Below is a small trained network, with its code and all its weights. Each question gives an input and a target symbol and asks what happens when units are switched off, that is, made to give their printed mean instead of their output.

import numpy as np


def w(rows, s, z=0):
    codes = np.array(rows[::2]) - 128.0
    scale = np.full(codes.shape[1], s)
    scale[-1] = z or s
    return codes * scale


def norm(h):
    return h / np.sqrt((h * h).mean(-1, keepdims=True) + 1e-5)


def softmax(a):
    e = np.exp(a - a.max(-1, keepdims=True))
    return e / e.sum(-1, keepdims=True)


def log_softmax(a):
    a = a - a.max(-1, keepdims=True)
    return a - np.log(np.exp(a).sum(-1, keepdims=True))


def net(x, mask):
    ids = ['αβδζθλμξσψ'.index(c) for c in x.split()]
    T = len(ids)
    res = E[ids] + P[:T]
    u = 0
    for l in range(2):
        r = norm(res)
        for j in range(3):
            rows = slice(2 * j, 2 * j + 2)
            q, k, v = (r @ M[l][rows].T for M in (Q, K, V))
            z = softmax(np.where(np.tri(T) > 0, q @ k.T / 2**0.5, -1e9)) @ v
            o = O[l][rows]
            res = res + np.where(mask[u + j], z, o[:, -1]) @ o[:, :-1]
        u += 3
    return log_softmax(norm(res)[-1] @ U[:, :-1].T + U[:, -1])


Q, K, V, O = {}, {}, {}, {}
E = w([
[80,180,82,118,123],'α',
[49,185,75,112,111],'β',
[89,207,87,142,133],'δ',
[166,58,130,126,73],'ζ',
[134,119,138,51,180],'θ',
[80,150,3,93,160],'λ',
[143,146,167,163,111],'μ',
[111,67,163,41,188],'ξ',
[120,112,196,82,93],'σ',
[61,104,106,211,147],'ψ',
],0.023)
P = w([
[89,177,103,183,47],'0',
[133,23,27,131,2],'1',
[126,92,25,110,52],'2',
[136,123,45,150,85],'3',
[223,120,179,220,166],'4',
[108,9,153,178,177],'5',
[124,17,151,198,246],'6',
],0.007)
Q[0] = w([
[222,143,231,70,153],'0.h1',
[1,178,161,40,96],'0.h1',
[181,88,120,122,181],'0.h2',
[151,124,185,57,157],'0.h2',
[191,59,114,110,95],'0.h3',
[129,97,121,53,103],'0.h3',
],0.009)
K[0] = w([
[125,84,175,108,99],'0.h1',
[3,142,122,50,163],'0.h1',
[128,112,57,175,145],'0.h2',
[187,106,91,134,175],'0.h2',
[67,120,160,135,131],'0.h3',
[88,167,172,154,130],'0.h3',
],0.013)
V[0] = w([
[209,94,118,88,57],'0.h1',
[187,36,178,162,34],'0.h1',
[88,219,72,209,254],'0.h2',
[141,2,145,48,117],'0.h2',
[96,48,33,168,74],'0.h3',
[143,154,22,170,208],'0.h3',
],0.0084)
O[0] = w([
[113,100,145,73,83,145],'0.h1',
[53,1,93,159,83,141],'0.h1',
[174,134,174,64,35,1],'0.h2',
[169,149,187,152,147,230],'0.h2',
[163,111,82,176,250,161],'0.h3',
[155,155,144,113,197,39],'0.h3',
],0.0092,0.0074)
Q[1] = w([
[71,172,68,179,90],'1.h1',
[231,136,172,123,133],'1.h1',
[2,132,158,89,129],'1.h2',
[94,54,108,128,186],'1.h2',
[240,55,41,201,108],'1.h3',
[84,80,104,127,119],'1.h3',
],0.0084)
K[1] = w([
[69,110,59,231,118],'1.h1',
[101,53,109,37,87],'1.h1',
[141,176,115,40,255],'1.h2',
[119,185,143,225,108],'1.h2',
[206,81,134,175,70],'1.h3',
[151,180,127,51,206],'1.h3',
],0.008)
V[1] = w([
[115,28,160,180,159],'1.h1',
[158,123,53,225,134],'1.h1',
[105,122,220,122,125],'1.h2',
[61,51,184,173,159],'1.h2',
[240,214,246,135,190],'1.h3',
[100,206,164,1,159],'1.h3',
],0.0074)
O[1] = w([
[78,207,160,53,230,233],'1.h1',
[233,117,94,105,214,145],'1.h1',
[90,197,191,245,61,106],'1.h2',
[19,207,77,12,197,216],'1.h2',
[82,217,83,124,186,4],'1.h3',
[254,151,209,112,15,112],'1.h3',
],0.0059,0.003)
U = w([
[122,135,77,95,76,5],'α',
[197,115,85,92,68,125],'β',
[185,179,187,104,51,198],'δ',
[215,78,171,179,190,19],'ζ',
[77,199,201,68,113,139],'θ',
[220,110,79,105,114,155],'λ',
[23,54,24,65,35,199],'μ',
[172,147,104,152,144,184],'ξ',
[105,122,45,254,221,159],'σ',
[154,104,62,105,172,42],'ψ',
],0.008,0.003)

Each question gives the input, a string of symbols that net reads in full, and the target symbol t.
The units are the heads (2 rows each of Q, K, V and O). Each row of codes is followed by its name. A weight is (code - 128) times the scale printed after its matrix; where a second scale follows, it is the last column's (O and U).
mask holds one flag per head, layer by layer. A switched-off head (its flag False) gives its mean, the last column of its rows in O, instead of its output. The means were averaged over made-up inputs and are rounded, as every weight is.
A unit's drop is (log p(t) with every unit on - log p(t) with that unit switched off) / (log p(t) with every unit on - log p(t) with every unit switched off).
The circuit of an input: a set's keep is (log p(t) with only the set's units on - log p(t) with every unit switched off) / (log p(t) with every unit on - log p(t) with every unit switched off). Starting from all 6 units, units are removed one at a time, each time the one whose removal leaves the highest keep (on an exact tie, the one counted first), for as long as the keep stays at least 0.8.
circuit, biggest first: the units of the circuit, biggest drop first
heads that matter: for each layer, one digit per head in row order, 1 if its drop is at least 0.15 and else 0, layers parted by /
drop of u: that unit's drop, to one decimal
input ζ ψ σ, target σ: circuit, biggest first : [0.h2]
input σ ζ β, target σ: circuit, biggest first : [0.h2 0.h3]
input α θ θ θ β β, target δ: heads that matter : 110 / 000
input ξ ξ β σ θ, target θ: circuit, biggest first : [0.h2 1.h1 0.h3]
input σ ξ ξ ξ σ β ζ, target μ: heads that matter : 100 / 000
input ξ σ σ ξ, target θ: circuit, biggest first : [0.h2 1.h2 1.h1]
input β λ ζ σ, target ζ: heads that matter : 001 / 000
input σ ξ ξ θ ξ, target θ: heads that matter : 011 / 110
input σ σ ξ θ ξ, target μ: circuit, biggest first : [0.h1 0.h3]
input σ σ β, target σ: heads that matter : 110 / 000
input ξ σ ξ θ, target θ: heads that matter : 011 / 000
input λ θ ξ α ξ σ, target δ: circuit, biggest first : [0.h2 1.h3 0.h1]
input σ σ ζ σ ξ, target μ: drop of 0.h1 : 0.6
input ζ σ β ξ σ, target μ: drop of 0.h1 : 0.7
input β σ ξ σ θ, target μ: drop of 1.h2 : 0.0
input θ ζ μ, target μ: drop of 0.h1 : 0.8
